Here is a tiny trained network, its code and every weight. The questions are about switching its units off for an input and a target symbol, where a switched-off unit gives its printed mean instead of its output.

import numpy as np


def w(rows, s, z=0):
    codes = np.array(rows[::2]) - 128.0
    scale = np.full(codes.shape[1], s)
    scale[-1] = z or s
    return codes * scale


def f(y):
    return np.maximum(y, 0)


def softmax(a):
    e = np.exp(a - a.max(-1, keepdims=True))
    return e / e.sum(-1, keepdims=True)


def log_softmax(a):
    a = a - a.max(-1, keepdims=True)
    return a - np.log(np.exp(a).sum(-1, keepdims=True))


def net(x, mask):
    ids = ['Ψαζηθλτφω'.index(c) for c in x.split()]
    T = len(ids)
    res = E[ids] + P[:T]
    u = 0
    for l in range(2):
        r = res
        for j in range(3):
            rows = slice(2 * j, 2 * j + 2)
            q, k, v = (r @ M[l][rows].T for M in (Q, K, V))
            z = softmax(np.where(np.tri(T) > 0, q @ k.T / 2**0.5, -1e9)) @ v
            o = O[l][rows]
            res = res + np.where(mask[u + j], z, o[:, -1]) @ o[:, :-1]
        u += 3
        y = f(res @ A[l][:, :-1].T + A[l][:, -1])
        res = res + np.where(mask[u : u + 16], y, B[l][:, -1]) @ B[l][:, :-1]
        u += 16
    return log_softmax(res[-1] @ U[:, :-1].T + U[:, -1])


Q, K, V, O, A, B = {}, {}, {}, {}, {}, {}
E = w([
[138,65,37,41,55,95],'Ψ',
[215,187,66,97,120,165],'α',
[143,153,114,64,176,48],'ζ',
[146,199,95,176,46,198],'η',
[138,101,167,84,4,239],'θ',
[82,115,53,39,6,102],'λ',
[216,154,194,80,61,118],'τ',
[91,170,198,174,143,29],'φ',
[68,189,158,215,62,123],'ω',
],0.011)
P = w([
[120,67,49,193,236,143],'0',
[109,85,162,151,222,187],'1',
[110,91,154,148,200,170],'2',
[109,98,163,137,181,164],'3',
[107,105,163,129,158,151],'4',
[108,110,167,122,138,143],'5',
[107,114,162,115,118,132],'6',
[109,125,166,113,100,118],'7',
[113,131,168,110,80,107],'8',
[114,136,163,103,60,94],'9',
[117,145,167,98,41,84],'10',
[114,150,171,90,23,74],'11',
[114,159,175,85,2,64],'12',
],0.011)
Q[0] = w([
[148,138,135,163,150,81],'0.h1',
[141,138,92,95,137,113],'0.h1',
[115,195,254,156,146,121],'0.h2',
[89,127,107,111,184,40],'0.h2',
[155,111,210,130,121,136],'0.h3',
[100,115,146,62,114,168],'0.h3',
],0.06)
K[0] = w([
[79,71,167,109,177,34],'0.h1',
[187,128,121,53,162,106],'0.h1',
[75,184,253,14,146,163],'0.h2',
[143,125,95,99,232,12],'0.h2',
[92,168,168,162,77,67],'0.h3',
[145,166,133,98,63,86],'0.h3',
],0.049)
V[0] = w([
[123,205,149,79,34,73],'0.h1',
[134,158,139,102,57,88],'0.h1',
[249,67,134,172,126,91],'0.h2',
[189,91,135,151,126,113],'0.h2',
[168,103,128,86,164,79],'0.h3',
[58,149,127,143,163,88],'0.h3',
],0.011)
O[0] = w([
[120,107,120,142,201,166,177],'0.h1',
[142,126,123,146,170,172,128],'0.h1',
[82,106,84,143,62,210,22],'0.h2',
[102,105,94,132,92,164,97],'0.h2',
[15,255,127,125,114,201,4],'0.h3',
[208,210,58,17,154,185,33],'0.h3',
],0.0053,0.0013)
A[0] = w([
[171,135,145,95,124,151,2],'0.n1',
[123,164,78,175,167,108,59],'0.n2',
[116,141,163,113,148,138,162],'0.n3',
[146,95,160,136,115,127,79],'0.n4',
[139,142,142,161,109,153,146],'0.n5',
[186,154,88,136,146,151,58],'0.n6',
[124,99,116,160,236,193,135],'0.n7',
[157,92,121,121,99,129,29],'0.n8',
[97,132,89,110,165,109,18],'0.n9',
[112,103,132,143,160,135,21],'0.n10',
[98,159,92,158,174,131,4],'0.n11',
[117,95,112,149,224,170,5],'0.n12',
[89,124,104,121,110,138,7],'0.n13',
[128,120,79,183,157,145,68],'0.n14',
[116,103,92,183,252,187,142],'0.n15',
[133,134,146,92,122,158,23],'0.n16',
],0.022,0.0077)
B[0] = w([
[193,168,126,63,167,215,141],'0.n1',
[115,121,130,3,128,119,141],'0.n2',
[139,122,105,174,102,97,218],'0.n3',
[101,167,114,165,134,154,192],'0.n4',
[123,156,128,146,140,50,252],'0.n5',
[130,124,161,159,139,73,149],'0.n6',
[78,155,218,121,237,68,150],'0.n7',
[112,126,126,161,181,162,172],'0.n8',
[149,98,107,215,143,81,144],'0.n9',
[121,103,107,87,124,140,128],'0.n10',
[123,84,37,150,189,127,131],'0.n11',
[87,191,217,170,157,156,128],'0.n12',
[154,70,127,153,213,171,163],'0.n13',
[214,127,200,136,163,125,145],'0.n14',
[49,137,223,81,247,163,157],'0.n15',
[178,130,87,137,80,109,141],'0.n16',
],0.024,0.0042)
Q[1] = w([
[113,28,122,97,134,116],'1.h1',
[54,7,110,95,89,157],'1.h1',
[161,152,67,83,122,168],'1.h2',
[146,45,20,170,65,119],'1.h2',
[159,253,206,194,151,69],'1.h3',
[154,174,116,112,126,169],'1.h3',
],0.073)
K[1] = w([
[170,43,69,115,162,130],'1.h1',
[148,77,49,122,126,127],'1.h1',
[160,102,94,89,61,173],'1.h2',
[47,2,91,104,139,123],'1.h2',
[105,217,140,194,62,151],'1.h3',
[178,144,128,85,143,181],'1.h3',
],0.074)
V[1] = w([
[144,114,120,126,141,111],'1.h1',
[148,127,58,156,163,68],'1.h1',
[102,142,143,112,116,135],'1.h2',
[105,117,165,117,133,148],'1.h2',
[102,131,21,202,172,113],'1.h3',
[27,198,58,2,137,120],'1.h3',
],0.0078)
O[1] = w([
[123,168,128,130,125,134,156],'1.h1',
[153,225,145,188,157,103,201],'1.h1',
[115,131,136,137,138,142,111],'1.h2',
[155,121,127,142,148,136,150],'1.h2',
[250,151,184,150,191,163,210],'1.h3',
[108,122,254,172,8,133,1],'1.h3',
],0.0044,0.0089)
A[1] = w([
[182,97,124,40,69,153,99],'1.n1',
[79,61,137,149,131,215,7],'1.n2',
[85,87,86,90,107,133,102],'1.n3',
[73,117,172,118,195,122,109],'1.n4',
[91,114,146,132,142,129,233],'1.n5',
[90,40,98,132,89,166,125],'1.n6',
[58,68,140,162,69,170,77],'1.n7',
[159,130,96,146,92,119,197],'1.n8',
[67,84,72,107,88,125,60],'1.n9',
[107,108,138,177,152,117,125],'1.n10',
[120,138,151,159,101,121,130],'1.n11',
[143,120,114,174,97,240,31],'1.n12',
[178,131,114,101,148,219,73],'1.n13',
[109,101,64,113,133,148,48],'1.n14',
[190,103,77,146,62,221,147],'1.n15',
[117,123,151,189,142,250,139],'1.n16',
],0.015,0.018)
B[1] = w([
[166,100,81,119,133,58,138],'1.n1',
[252,216,98,115,126,233,134],'1.n2',
[101,116,206,154,126,150,146],'1.n3',
[82,135,91,193,90,148,210],'1.n4',
[188,131,164,113,169,81,250],'1.n5',
[132,175,100,205,208,92,153],'1.n6',
[76,118,45,52,43,73,139],'1.n7',
[115,150,134,42,99,216,214],'1.n8',
[57,122,212,98,82,181,145],'1.n9',
[127,126,135,102,106,124,194],'1.n10',
[137,96,76,122,162,140,158],'1.n11',
[180,125,150,64,212,162,139],'1.n12',
[76,81,75,62,171,125,153],'1.n13',
[124,75,75,98,121,204,142],'1.n14',
[100,178,119,235,95,110,161],'1.n15',
[123,41,160,146,50,114,172],'1.n16',
],0.027,0.015)
U = w([
[203,119,169,142,216,54,218],'Ψ',
[251,140,181,3,192,144,254],'α',
[160,98,199,94,195,166,47],'ζ',
[224,72,190,95,116,129,85],'η',
[150,118,168,61,146,96,50],'θ',
[173,73,122,75,167,141,66],'λ',
[237,96,137,109,184,157,27],'τ',
[208,126,105,80,124,114,49],'φ',
[192,144,150,111,102,177,55],'ω',
],0.004,0.0076)

Each question gives the input, a string of symbols that net reads in full, and the target symbol t.
The units are the heads (2 rows each of Q, K, V and O) and the neurons (one row each of A and B). Each row of codes is followed by its name. A weight is (code - 128) times the scale printed after its matrix; where a second scale follows, it is the last column's (O, A, B and U).
mask holds one flag per unit, layer by layer, with each layer's heads first. A switched-off unit (its flag False) gives its mean, the last column of its rows in O or B, instead of its output. The means were averaged over made-up inputs and are rounded, as every weight is.
A unit's drop is (log p(t) with every unit on - log p(t) with that unit switched off) / (log p(t) with every unit on - log p(t) with every unit switched off).
The circuit of an input: a set's keep is (log p(t) with only the set's units on - log p(t) with every unit switched off) / (log p(t) with every unit on - log p(t) with every unit switched off). Starting from the 12 units with the biggest drops (on a tie, the unit counted first), units are removed one at a time, each time the one whose removal leaves the highest keep (on an exact tie, the one counted first), for as long as the keep stays at least 0.8.
units of the circuit, in order: the units of the circuit, biggest drop first
most important unit: the unit with the biggest drop
top k neurons: the k neurons with the biggest drops, biggest first
k most important neurons of layer l: the k neurons of layer l with the biggest drops, biggest first
which heads matter: for each layer, one digit per head in row order, 1 if its drop is at least 0.15 and else 0, layers parted by /
input η τ τ θ ζ α, target Ψ: units of the circuit, in order : 1.n8; 0.n7
input λ η θ ω, target Ψ: units of the circuit, in order : 1.n8; 0.n7
input ω ζ α ζ Ψ φ Ψ, target θ: units of the circuit, in order : 1.h3; 1.n7; 1.n9; 0.n15
input φ τ η θ θ λ, target φ: top 2 neurons : 1.n7; 0.n2
input η α Ψ λ ζ α ω τ, target λ: most important unit : 1.n13
input λ φ η η ω ω η θ, target λ: units of the circuit, in order : 1.n13; 0.h3; 0.n1; 1.n16
input ζ η φ θ τ, target φ: top 3 neurons : 1.n15; 0.n1; 1.n1
input ζ θ θ Ψ η η Ψ λ τ λ φ, target Ψ: top 3 neurons : 1.n8; 0.n15; 1.n4
input η λ ζ η ζ τ φ λ Ψ τ Ψ, target ζ: top 3 neurons : 0.n14; 0.n2; 1.n9
input ω Ψ τ φ φ ω θ, target λ: 4 most important neurons of layer 1 : 1.n13; 1.n15; 1.n16; 1.n12
input ζ Ψ ζ η ω φ θ λ α, target Ψ: units of the circuit, in order : 0.h1; 1.n8; 0.n7
input λ τ τ λ ζ θ ζ ω, target Ψ: units of the circuit, in order : 0.h1; 1.n8; 0.n15
input α λ τ τ θ ζ φ φ, target α: top 2 neurons : 1.n4; 0.n3
input τ φ λ ζ ζ ω ζ τ θ λ η λ, target τ: most important unit : 0.h1
input ω α η η τ η φ α ζ Ψ, target θ: top 2 neurons : 0.n5; 0.n2
input θ φ τ Ψ λ, target Ψ: top 3 neurons : 1.n6; 0.n5; 0.n13
input ω Ψ τ η λ, target θ: top 2 neurons : 0.n2; 1.n7
input η α Ψ ζ ζ Ψ λ ζ η ζ θ λ, target ζ: which heads matter : 101 / 001
input α η θ φ η ζ ζ λ θ ζ η Ψ, target ω: top 2 neurons : 0.n13; 0.n2
input α η φ τ η η Ψ, target ω: top 2 neurons : 0.n2; 1.n2
input η τ φ ζ ζ ζ Ψ α ζ θ, target η: top 3 neurons : 1.n16; 0.n8; 0.n4
input Ψ α η τ η η φ Ψ τ ω τ Ψ, target λ: top 3 neurons : 0.n13; 1.n13; 0.n8
input α Ψ τ η θ η α θ λ η η θ φ, target Ψ: most important unit : 1.n8
input η λ η φ ζ, target Ψ: which heads matter : 000 / 000
input α η η θ η η ζ η ω ζ λ, target ω: top 2 neurons : 0.n2; 0.n13
input η η τ λ, target ζ: top 3 neurons : 0.n14; 1.n9; 1.n3
input θ φ η φ θ θ τ α θ ζ, target Ψ: most important unit : 0.h1
input θ η φ η θ θ λ θ, target ω: which heads matter : 100 / 000
